Here is a tiny trained network, its code and every weight. The questions are about switching its units off for an input and a class, where a switched-off unit gives its printed mean instead of its output.

import numpy as np


def w(rows, s, z=0):
    codes = np.array(rows[::2]) - 128.0
    scale = np.full(codes.shape[1], s)
    scale[-1] = z or s
    return codes * scale


def f(y):
    return np.maximum(y, 0)


def log_softmax(a):
    a = a - a.max(-1, keepdims=True)
    return a - np.log(np.exp(a).sum(-1, keepdims=True))


def net(x, mask):
    res = np.array(x, float).reshape(1, 4) / 4 @ E
    y = f(res @ A[0][:, :-1].T + A[0][:, -1])
    res = res + np.where(mask, y, B[0][:, -1]) @ B[0][:, :-1]
    return log_softmax(res[-1] @ U[:, :-1].T + U[:, -1])


A, B = {}, {}
E = w([
[244,67,110,194],'x0',
[117,233,2,206],'x1',
[170,106,61,23],'x2',
[21,14,52,156],'x3',
],0.0048)
A[0] = w([
[164,166,138,120,27],'neuron 0',
[16,190,195,137,179],'neuron 1',
[114,92,253,153,77],'neuron 2',
[154,222,154,135,150],'neuron 3',
[119,168,99,124,99],'neuron 4',
[124,150,106,142,61],'neuron 5',
[160,109,164,234,144],'neuron 6',
[116,236,67,239,48],'neuron 7',
[202,81,155,231,53],'neuron 8',
[158,161,155,111,2],'neuron 9',
[95,80,127,135,69],'neuron 10',
[45,78,100,196,94],'neuron 11',
[110,83,159,133,144],'neuron 12',
[177,197,207,154,52],'neuron 13',
],0.013,0.0036)
B[0] = w([
[45,95,145,127,151],'neuron 0',
[164,44,31,80,247],'neuron 1',
[178,201,197,66,222],'neuron 2',
[115,107,90,232,215],'neuron 3',
[139,124,138,94,162],'neuron 4',
[118,133,144,106,144],'neuron 5',
[202,85,73,115,222],'neuron 6',
[150,172,231,35,255],'neuron 7',
[60,80,46,66,218],'neuron 8',
[58,154,116,161,146],'neuron 9',
[81,180,138,165,162],'neuron 10',
[85,145,142,249,223],'neuron 11',
[148,177,163,129,178],'neuron 12',
[47,136,137,222,206],'neuron 13',
],0.017,0.0064)
U = w([
[63,143,139,213,117],'0',
[152,183,220,21,79],'1',
[174,95,85,108,254],'2',
[124,40,2,45,44],'3',
],0.0096,0.008)

Each question gives the input, the list of numbers given to net, and the class t.
The units are the neurons (one row each of A and B). Each row of codes is followed by its name. A weight is (code - 128) times the scale printed after its matrix; where a second scale follows, it is the last column's (A, B and U).
mask holds one flag per neuron, in row order. A switched-off neuron (its flag False) gives its mean, the last column of its row in B, instead of its output. The means were averaged over made-up inputs and are rounded, as every weight is.
A unit's drop is (log p(t) with every unit on - log p(t) with that unit switched off) / (log p(t) with every unit on - log p(t) with every unit switched off).
The circuit of an input: a set's keep is (log p(t) with only the set's units on - log p(t) with every unit switched off) / (log p(t) with every unit on - log p(t) with every unit switched off). Starting from the 12 units with the biggest drops (on a tie, the unit counted first), units are removed one at a time, each time the one whose removal leaves the highest keep (on an exact tie, the one counted first), for as long as the keep stays at least 0.8.
units of the circuit, in order: the units of the circuit, biggest drop first
top k neurons: the k neurons with the biggest drops, biggest first
drop when u is switched off: that unit's drop, to one decimal
input [5,4,-3,0], class 3: top 3 neurons => (neuron 8; neuron 2; neuron 6)
input [-1,-1,-7,-7], class 0: top neuron => (neuron 13)
input [-3,-6,-2,-7], class 0: top 2 neurons => (neuron 13; neuron 7)
input [5,-5,0,4], class 1: top 2 neurons => (neuron 1; neuron 3)
input [3,4,-1,6], class 0: top 2 neurons => (neuron 11; neuron 1)
input [-7,3,4,7], class 0: top 3 neurons => (neuron 11; neuron 8; neuron 6)
input [8,5,3,-4], class 3: top 2 neurons => (neuron 8; neuron 2)
input [8,0,7,-1], class 3: top 2 neurons => (neuron 8; neuron 7)
input [-5,6,2,6], class 0: top 4 neurons => (neuron 11; neuron 2; neuron 6; neuron 8)
input [7,-7,-1,1], class 1: top 3 neurons => (neuron 2; neuron 1; neuron 12)
input [-3,-5,3,8], class 0: drop when neuron 11 is switched off => 0.1
input [4,8,5,-2], class 1: drop when neuron 6 is switched off => 0.0
input [-8,-3,2,-3], class 3: drop when neuron 1 is switched off => 0.6
input [5,0,0,-7], class 0: units of the circuit, in order => (neuron 13)
